Here is a tiny trained network, its code and every weight. The questions are about switching its units off for an input and a class, where a switched-off unit gives its printed mean instead of its output.

import numpy as np


def w(rows, s, z=0):
    codes = np.array(rows[::2]) - 128.0
    scale = np.full(codes.shape[1], s)
    scale[-1] = z or s
    return codes * scale


def f(y):
    return y / 2 * (1 + np.tanh(0.7978845608 * (y + 0.044715 * y**3)))


def log_softmax(a):
    a = a - a.max(-1, keepdims=True)
    return a - np.log(np.exp(a).sum(-1, keepdims=True))


def net(x, mask):
    res = np.array(x, float).reshape(1, 8) / 4 @ E
    y = f(res @ A[0][:, :-1].T + A[0][:, -1])
    res = res + np.where(mask, y, B[0][:, -1]) @ B[0][:, :-1]
    return log_softmax(res[-1] @ U[:, :-1].T + U[:, -1])


A, B = {}, {}
E = w([
[147,117,151,136,129,135,133,107],'x0',
[70,197,246,89,56,74,45,2],'x1',
[163,197,176,78,185,67,187,122],'x2',
[152,108,134,96,110,119,120,150],'x3',
[127,121,132,127,115,115,136,145],'x4',
[87,82,85,180,50,177,95,166],'x5',
[142,132,155,146,136,140,122,124],'x6',
[107,128,107,113,120,120,134,139],'x7',
],0.0077)
A[0] = w([
[61,162,182,127,36,99,78,54,185],'neuron 0',
[141,185,169,131,150,61,161,121,155],'neuron 1',
[174,118,100,127,174,96,197,144,96],'neuron 2',
[110,114,129,122,1,109,67,88,202],'neuron 3',
[148,108,123,128,218,175,178,150,255],'neuron 4',
[132,42,99,171,141,194,127,192,234],'neuron 5',
[117,118,96,160,160,184,195,145,231],'neuron 6',
[104,89,95,171,64,170,112,135,83],'neuron 7',
],0.0084,0.0065)
B[0] = w([
[25,190,230,116,164,151,61,178,227],'neuron 0',
[110,173,185,49,214,55,155,94,172],'neuron 1',
[198,184,62,107,185,134,185,254,172],'neuron 2',
[34,153,146,165,152,135,46,150,206],'neuron 3',
[207,72,17,173,141,68,121,200,230],'neuron 4',
[105,29,56,130,81,119,167,130,248],'neuron 5',
[136,82,35,107,120,98,172,146,216],'neuron 6',
[126,159,126,153,58,226,190,180,163],'neuron 7',
],0.0072,0.012)
U = w([
[155,61,68,161,118,24,153,147,255],'0',
[67,178,175,151,139,61,53,86,255],'1',
[130,113,72,197,17,253,245,148,31],'2',
[65,178,168,218,88,230,72,180,7],'3',
[223,187,70,116,203,58,173,179,26],'4',
[106,224,199,31,162,62,175,18,58],'5',
],0.0056,0.0053)

Each question gives the input, the list of numbers given to net, and the class t.
The units are the neurons (one row each of A and B). Each row of codes is followed by its name. A weight is (code - 128) times the scale printed after its matrix; where a second scale follows, it is the last column's (A, B and U).
mask holds one flag per neuron, in row order. A switched-off neuron (its flag False) gives its mean, the last column of its row in B, instead of its output. The means were averaged over made-up inputs and are rounded, as every weight is.
A unit's drop is (log p(t) with every unit on - log p(t) with that unit switched off) / (log p(t) with every unit on - log p(t) with every unit switched off).
The circuit of an input: a set's keep is (log p(t) with only the set's units on - log p(t) with every unit switched off) / (log p(t) with every unit on - log p(t) with every unit switched off). Starting from all 8 units, units are removed one at a time, each time the one whose removal leaves the highest keep (on an exact tie, the one counted first), for as long as the keep stays at least 0.8.
units of the circuit, in order: the units of the circuit, biggest drop first
unit that matters most: the unit with the biggest drop
k most important neurons: the k neurons with the biggest drops, biggest first
drop when u is switched off: that unit's drop, to one decimal
input [-2,4,-2,7,-1,4,8,2], class 3: unit that matters most : neuron 1
input [-8,0,-5,-4,3,5,0,-4], class 2: 4 most important neurons : (neuron 7; neuron 5; neuron 0; neuron 1)
input [4,1,-7,4,3,6,-1,-1], class 3: 2 most important neurons : (neuron 3; neuron 4)
input [-2,4,-2,2,0,2,-7,-7], class 3: units of the circuit, in order : (neuron 1; neuron 0)
input [-8,1,3,-6,-5,-6,8,6], class 5: units of the circuit, in order : (neuron 1; neuron 5)
input [5,6,-8,-6,-7,1,6,6], class 3: units of the circuit, in order : (neuron 7; neuron 0)
input [6,-5,-6,7,6,1,-2,8], class 2: 2 most important neurons : (neuron 7; neuron 1)
input [0,3,5,8,4,-1,2,2], class 5: 2 most important neurons : (neuron 1; neuron 4)
input [-3,1,-2,4,1,-1,1,6], class 1: drop when neuron 5 is switched off : 0.2
input [-7,2,1,-8,4,-3,1,1], class 5: drop when neuron 1 is switched off : 0.2
input [-1,1,4,5,4,4,7,3], class 1: drop when neuron 5 is switched off : 0.2
input [-3,8,-3,6,5,8,1,4], class 3: drop when neuron 4 is switched off : 0.0
